Below are the code and all the weights of a small trained network. Each question names an input and a class and asks about switching units off, where a switched-off unit gives its printed mean instead of its output.

import numpy as np


def w(rows, s, z=0):
    codes = np.array(rows[::2]) - 128.0
    scale = np.full(codes.shape[1], s)
    scale[-1] = z or s
    return codes * scale


def norm(h):
    return h / np.sqrt((h * h).mean(-1, keepdims=True) + 1e-5)


def f(y):
    return np.maximum(y, 0)


def log_softmax(a):
    a = a - a.max(-1, keepdims=True)
    return a - np.log(np.exp(a).sum(-1, keepdims=True))


def net(x, mask):
    res = np.array(x, float).reshape(1, 5) / 4 @ E
    u = 0
    for l in range(2):
        y = f(norm(res) @ A[l][:, :-1].T + A[l][:, -1])
        res = res + np.where(mask[u : u + 7], y, B[l][:, -1]) @ B[l][:, :-1]
        u += 7
    return log_softmax(norm(res)[-1] @ U[:, :-1].T + U[:, -1])


A, B = {}, {}
E = w([
[120,59,228,110,138,194,175,1],'x0',
[89,108,233,18,107,38,90,78],'x1',
[57,151,89,176,146,194,77,76],'x2',
[232,123,78,225,125,161,32,172],'x3',
[197,195,63,139,185,158,130,111],'x4',
],0.0037)
A[0] = w([
[110,143,23,185,106,133,134,198,47],'0.n1',
[161,175,42,132,127,99,146,215,4],'0.n2',
[178,95,87,207,93,182,100,127,33],'0.n3',
[170,165,51,176,142,185,130,104,92],'0.n4',
[252,108,121,223,118,179,136,146,25],'0.n5',
[193,102,155,209,137,177,91,115,7],'0.n6',
[109,126,84,241,114,141,48,201,123],'0.n7',
],0.011,0.0019)
B[0] = w([
[119,31,96,253,54,107,54,115,230],'0.n1',
[103,81,84,234,137,53,92,204,234],'0.n2',
[188,62,129,145,127,163,105,90,219],'0.n3',
[114,220,62,97,201,225,169,91,226],'0.n4',
[169,97,153,254,108,120,99,88,248],'0.n5',
[134,101,101,241,67,84,81,77,205],'0.n6',
[104,100,98,216,117,58,113,175,255],'0.n7',
],0.0068,0.0085)
A[1] = w([
[202,141,94,156,129,135,241,209,215],'1.n1',
[170,177,108,98,144,81,65,147,219],'1.n2',
[151,143,119,139,106,140,91,177,5],'1.n3',
[208,164,103,92,127,11,45,172,134],'1.n4',
[31,141,61,178,96,90,75,217,186],'1.n5',
[163,155,46,195,155,54,160,196,133],'1.n6',
[69,117,196,87,119,47,160,142,71],'1.n7',
],0.012,0.0015)
B[1] = w([
[210,56,60,162,217,125,120,104,155],'1.n1',
[195,143,142,169,83,130,84,113,148],'1.n2',
[167,127,136,92,117,161,140,120,150],'1.n3',
[151,189,124,234,110,196,108,242,185],'1.n4',
[142,62,151,160,121,145,130,10,250],'1.n5',
[177,100,179,172,76,180,105,59,232],'1.n6',
[104,91,156,48,115,88,107,132,198],'1.n7',
],0.011,0.013)
U = w([
[77,90,181,19,113,77,122,114,172],'0',
[167,91,108,244,106,153,103,88,205],'1',
[162,120,72,95,204,118,180,148,45],'2',
[56,210,79,121,176,185,177,102,100],'3',
[149,186,147,118,99,116,107,227,84],'4',
[117,208,84,113,133,90,203,183,2],'5',
],0.011,0.0048)

Each question gives the input, the list of numbers given to net, and the class t.
The units are the neurons (one row each of A and B). Each row of codes is followed by its name. A weight is (code - 128) times the scale printed after its matrix; where a second scale follows, it is the last column's (A, B and U).
mask holds one flag per neuron, layer by layer. A switched-off neuron (its flag False) gives its mean, the last column of its row in B, instead of its output. The means were averaged over made-up inputs and are rounded, as every weight is.
A unit's drop is (log p(t) with every unit on - log p(t) with that unit switched off) / (log p(t) with every unit on - log p(t) with every unit switched off).
most important unit: the unit with the biggest drop
k most important neurons: the k neurons with the biggest drops, biggest first
k most important neurons of layer l: the k neurons of layer l with the biggest drops, biggest first
drop of u: that unit's drop, to one decimal
input [-2,4,-4,-8,5], class 0: most important unit -> 1.n7
input [0,4,-6,1,2], class 4: 2 most important neurons -> (0.n2; 0.n7)
input [5,-6,1,-7,6], class 2: 2 most important neurons -> (1.n1; 1.n6)
input [2,-5,8,-7,2], class 3: 2 most important neurons -> (0.n2; 0.n7)
input [0,7,7,0,4], class 0: 3 most important neurons of layer 1 -> (1.n4; 1.n6; 1.n5)
input [-3,8,-4,0,-4], class 4: 2 most important neurons -> (1.n4; 0.n2)
input [-6,7,-6,-1,-1], class 4: 2 most important neurons of layer 0 -> (0.n7; 0.n1)
input [-8,7,-8,-8,1], class 4: 2 most important neurons -> (1.n4; 0.n7)
input [1,-3,2,-6,0], class 0: 2 most important neurons -> (0.n4; 0.n5)
input [7,-4,5,-7,-2], class 0: 4 most important neurons of layer 0 -> (0.n4; 0.n5; 0.n1; 0.n3)
input [1,-2,-8,-7,-2], class 0: 2 most important neurons -> (1.n7; 0.n4)
input [3,-3,6,-6,-7], class 0: 2 most important neurons -> (0.n4; 0.n1)
input [0,-5,-7,-7,-2], class 2: drop of 0.n5 -> 0.3
input [4,6,-8,-6,-7], class 0: drop of 0.n7 -> 0.0
input [0,7,0,-4,4], class 0: drop of 0.n2 -> 0.1
